Here is a tiny trained network, its code and every weight. The questions are about switching its units off for an input and a class, where a switched-off unit gives its printed mean instead of its output.

import numpy as np


def w(rows, s, z=0):
    codes = np.array(rows[::2]) - 128.0
    scale = np.full(codes.shape[1], s)
    scale[-1] = z or s
    return codes * scale


def norm(h):
    return h / np.sqrt((h * h).mean(-1, keepdims=True) + 1e-5)


def f(y):
    return np.maximum(y, 0)


def log_softmax(a):
    a = a - a.max(-1, keepdims=True)
    return a - np.log(np.exp(a).sum(-1, keepdims=True))


def net(x, mask):
    res = np.array(x, float).reshape(1, 4) / 4 @ E
    u = 0
    for l in range(2):
        y = f(norm(res) @ A[l][:, :-1].T + A[l][:, -1])
        res = res + np.where(mask[u : u + 10], y, B[l][:, -1]) @ B[l][:, :-1]
        u += 10
    return log_softmax(norm(res)[-1] @ U[:, :-1].T + U[:, -1])


A, B = {}, {}
E = w([
[210,57,27,152,170,142],'x0',
[134,2,114,106,155,70],'x1',
[43,108,186,237,127,161],'x2',
[186,171,160,156,155,92],'x3',
],0.0071)
A[0] = w([
[162,157,89,161,158,195,166],'L0N0',
[32,54,108,99,109,85,61],'L0N1',
[154,121,93,142,96,218,49],'L0N2',
[131,92,72,62,148,94,118],'L0N3',
[38,174,167,145,20,113,123],'L0N4',
[111,184,122,193,124,167,66],'L0N5',
[185,106,60,152,71,254,207],'L0N6',
[144,193,184,136,157,168,101],'L0N7',
[156,125,164,181,200,189,135],'L0N8',
[106,131,151,159,159,60,2],'L0N9',
],0.0081,0.0016)
B[0] = w([
[154,170,114,126,1,120,204],'L0N0',
[67,47,81,63,142,122,215],'L0N1',
[94,88,37,151,51,75,174],'L0N2',
[136,54,175,182,157,132,217],'L0N3',
[69,69,140,79,216,99,254],'L0N4',
[179,112,99,77,173,166,191],'L0N5',
[103,195,107,186,114,191,240],'L0N6',
[128,160,211,149,101,104,196],'L0N7',
[129,138,98,68,75,91,183],'L0N8',
[193,184,120,138,125,118,149],'L0N9',
],0.0079,0.0053)
A[1] = w([
[208,123,214,132,111,183,52],'L1N0',
[85,133,106,2,66,147,198],'L1N1',
[150,74,99,119,173,253,240],'L1N2',
[108,155,77,107,135,131,1],'L1N3',
[171,122,99,140,53,101,118],'L1N4',
[174,133,130,191,132,182,160],'L1N5',
[162,168,66,121,131,198,53],'L1N6',
[78,121,76,164,68,44,179],'L1N7',
[59,95,174,29,203,208,210],'L1N8',
[138,180,110,135,161,27,209],'L1N9',
],0.0088,0.002)
B[1] = w([
[135,73,97,114,89,101,147],'L1N0',
[75,86,79,132,154,130,208],'L1N1',
[106,124,91,144,167,56,192],'L1N2',
[149,131,45,108,23,174,138],'L1N3',
[169,170,164,211,55,160,180],'L1N4',
[138,172,98,1,44,129,165],'L1N5',
[191,153,80,116,85,179,175],'L1N6',
[53,122,131,106,119,110,180],'L1N7',
[109,222,104,208,184,129,254],'L1N8',
[167,95,179,115,46,139,169],'L1N9',
],0.0081,0.0079)
U = w([
[137,85,153,152,118,252,4],'0',
[242,45,130,110,166,81,75],'1',
[199,126,212,78,37,93,235],'2',
[79,178,152,35,93,136,4],'3',
[150,147,83,146,1,202,252],'4',
[54,82,118,160,139,144,252],'5',
[21,234,202,168,164,159,109],'6',
],0.0071,0.0023)

Each question gives the input, the list of numbers given to net, and the class t.
The units are the neurons (one row each of A and B). Each row of codes is followed by its name. A weight is (code - 128) times the scale printed after its matrix; where a second scale follows, it is the last column's (A, B and U).
mask holds one flag per neuron, layer by layer. A switched-off neuron (its flag False) gives its mean, the last column of its row in B, instead of its output. The means were averaged over made-up inputs and are rounded, as every weight is.
A unit's drop is (log p(t) with every unit on - log p(t) with that unit switched off) / (log p(t) with every unit on - log p(t) with every unit switched off).
The circuit of an input: a set's keep is (log p(t) with only the set's units on - log p(t) with every unit switched off) / (log p(t) with every unit on - log p(t) with every unit switched off). Starting from the 12 units with the biggest drops (on a tie, the unit counted first), units are removed one at a time, each time the one whose removal leaves the highest keep (on an exact tie, the one counted first), for as long as the keep stays at least 0.8.
circuit, biggest first: the units of the circuit, biggest drop first
k most important neurons: the k neurons with the biggest drops, biggest first
k most important neurons of layer l: the k neurons of layer l with the biggest drops, biggest first
drop when u is switched off: that unit's drop, to one decimal
input [2,2,-1,4], class 2: circuit, biggest first => [L0N1; L1N8; L1N9]
input [-4,5,5,6], class 2: circuit, biggest first => [L0N9; L1N8]
input [-7,4,-5,-1], class 5: circuit, biggest first => [L1N1]
input [-4,-8,-2,7], class 2: circuit, biggest first => [L1N8; L1N9; L0N6]
input [-5,-1,-6,4], class 2: 3 most important neurons => [L1N9; L0N1; L1N8]
input [7,7,7,8], class 2: 3 most important neurons of layer 0 => [L0N4; L0N8; L0N1]
input [-5,3,-1,6], class 2: 2 most important neurons => [L1N9; L0N9]
input [-2,-2,-3,2], class 2: 2 most important neurons of layer 0 => [L0N1; L0N7]
input [3,5,5,7], class 2: drop when L0N4 is switched off => 0.2
input [1,-4,7,6], class 2: drop when L1N8 is switched off => 0.2
input [6,2,3,4], class 4: drop when L0N4 is switched off => 0.1
